Below are the code and all the weights of a small trained network. Each question names an input and a class and asks about switching units off, where a switched-off unit gives its printed mean instead of its output.

import numpy as np


def w(rows, s, z=0):
    codes = np.array(rows[::2]) - 128.0
    scale = np.full(codes.shape[1], s)
    scale[-1] = z or s
    return codes * scale


def norm(h):
    return h / np.sqrt((h * h).mean(-1, keepdims=True) + 1e-5)


def f(y):
    return y / 2 * (1 + np.tanh(0.7978845608 * (y + 0.044715 * y**3)))


def log_softmax(a):
    a = a - a.max(-1, keepdims=True)
    return a - np.log(np.exp(a).sum(-1, keepdims=True))


def net(x, mask):
    res = np.array(x, float).reshape(1, 6) / 4 @ E
    u = 0
    for l in range(2):
        y = f(norm(res) @ A[l][:, :-1].T + A[l][:, -1])
        res = res + np.where(mask[u : u + 16], y, B[l][:, -1]) @ B[l][:, :-1]
        u += 16
    return log_softmax(norm(res)[-1] @ U[:, :-1].T + U[:, -1])


A, B = {}, {}
E = w([
[127,129,128,125],'x0',
[81,103,1,103],'x1',
[129,129,129,126],'x2',
[189,240,28,130],'x3',
[128,127,128,129],'x4',
[243,73,135,143],'x5',
],0.0075)
A[0] = w([
[146,89,113,125,111],'L0N0',
[150,62,133,117,114],'L0N1',
[130,172,156,123,151],'L0N2',
[143,110,185,74,81],'L0N3',
[157,130,30,126,36],'L0N4',
[187,122,106,165,76],'L0N5',
[142,177,199,170,1],'L0N6',
[133,102,113,76,103],'L0N7',
[117,138,127,167,96],'L0N8',
[159,102,103,156,118],'L0N9',
[44,40,93,144,57],'L0N10',
[153,6,126,104,39],'L0N11',
[132,117,155,161,113],'L0N12',
[112,232,118,70,98],'L0N13',
[105,119,109,82,70],'L0N14',
[48,94,187,113,127],'L0N15',
],0.013,0.0078)
B[0] = w([
[119,39,78,109,136],'L0N0',
[101,69,108,203,167],'L0N1',
[126,170,226,177,182],'L0N2',
[162,93,176,140,147],'L0N3',
[177,2,131,193,196],'L0N4',
[116,134,74,9,148],'L0N5',
[94,106,60,145,147],'L0N6',
[28,90,150,137,126],'L0N7',
[125,185,110,91,111],'L0N8',
[124,68,62,46,145],'L0N9',
[76,82,104,71,206],'L0N10',
[60,4,57,221,188],'L0N11',
[168,95,177,92,137],'L0N12',
[72,177,152,208,235],'L0N13',
[133,164,86,94,121],'L0N14',
[203,149,143,20,255],'L0N15',
],0.006,0.005)
A[1] = w([
[141,196,149,179,88],'L1N0',
[55,86,83,200,9],'L1N1',
[251,107,155,146,114],'L1N2',
[101,190,160,90,88],'L1N3',
[188,36,107,141,230],'L1N4',
[190,168,160,46,118],'L1N5',
[237,123,99,131,89],'L1N6',
[109,176,98,146,125],'L1N7',
[134,123,65,167,140],'L1N8',
[102,74,125,105,125],'L1N9',
[68,107,63,80,72],'L1N10',
[152,156,119,155,148],'L1N11',
[85,105,70,54,2],'L1N12',
[149,142,242,103,117],'L1N13',
[97,190,81,176,194],'L1N14',
[119,176,81,154,39],'L1N15',
],0.014,0.0043)
B[1] = w([
[147,173,154,80,189],'L1N0',
[76,111,98,71,177],'L1N1',
[101,180,174,114,205],'L1N2',
[151,89,132,152,172],'L1N3',
[190,200,91,176,255],'L1N4',
[42,83,107,76,182],'L1N5',
[104,162,229,117,176],'L1N6',
[147,62,119,125,170],'L1N7',
[103,83,132,147,186],'L1N8',
[85,181,144,92,174],'L1N9',
[123,151,205,116,193],'L1N10',
[117,110,180,123,156],'L1N11',
[175,172,169,100,169],'L1N12',
[130,85,7,166,229],'L1N13',
[165,95,109,133,225],'L1N14',
[121,67,106,124,159],'L1N15',
],0.011,0.0074)
U = w([
[73,22,20,76,219],'0',
[201,139,106,172,2],'1',
[87,163,195,2,191],'2',
],0.017,0.00075)

Each question gives the input, the list of numbers given to net, and the class t.
The units are the neurons (one row each of A and B). Each row of codes is followed by its name. A weight is (code - 128) times the scale printed after its matrix; where a second scale follows, it is the last column's (A, B and U).
mask holds one flag per neuron, layer by layer. A switched-off neuron (its flag False) gives its mean, the last column of its row in B, instead of its output. The means were averaged over made-up inputs and are rounded, as every weight is.
A unit's drop is (log p(t) with every unit on - log p(t) with that unit switched off) / (log p(t) with every unit on - log p(t) with every unit switched off).
The circuit of an input: a set's keep is (log p(t) with only the set's units on - log p(t) with every unit switched off) / (log p(t) with every unit on - log p(t) with every unit switched off). Starting from the 12 units with the biggest drops (on a tie, the unit counted first), units are removed one at a time, each time the one whose removal leaves the highest keep (on an exact tie, the one counted first), for as long as the keep stays at least 0.8.
units of the circuit, in order: the units of the circuit, biggest drop first
top k neurons: the k neurons with the biggest drops, biggest first
top k neurons in layer l: the k neurons of layer l with the biggest drops, biggest first
drop when u is switched off: that unit's drop, to one decimal
input [-8,3,2,1,2,1], class 1: units of the circuit, in order -> (L1N4)
input [8,0,1,3,-2,-3], class 1: top 4 neurons -> (L1N5, L0N11, L1N13, L1N0)
input [3,8,-7,1,-6,5], class 1: top 3 neurons in layer 1 -> (L1N4, L1N5, L1N13)
input [-1,-3,-4,0,-1,-5], class 0: top 2 neurons -> (L1N13, L0N15)
input [-5,1,1,-3,-1,-7], class 2: top 2 neurons -> (L0N10, L1N12)
input [3,6,-5,7,3,3], class 1: top 2 neurons -> (L0N4, L1N6)
input [-4,6,1,0,-6,-6], class 2: top 4 neurons -> (L1N10, L1N13, L1N12, L0N10)
input [5,-8,0,1,8,7], class 2: top 4 neurons -> (L1N2, L1N6, L1N5, L0N11)
input [3,5,-3,4,-6,6], class 1: top 2 neurons in layer 0 -> (L0N4, L0N15)
input [6,-7,0,1,3,4], class 2: top 4 neurons in layer 1 -> (L1N2, L1N6, L1N5, L1N14)
input [-8,0,5,5,-5,6], class 2: top 2 neurons -> (L1N6, L0N11)
input [-5,6,-2,3,8,5], class 1: drop when L0N1 is switched off -> 0.0
input [6,-8,7,-5,-5,-4], class 0: drop when L1N13 is switched off -> 1.1
input [2,-4,3,-5,4,-3], class 0: drop when L1N13 is switched off -> 0.9
input [-1,-7,-7,2,2,-7], class 1: drop when L1N13 is switched off -> 0.1
input [6,-7,-5,-7,-5,-6], class 0: top neuron in layer 1 -> (L1N13)
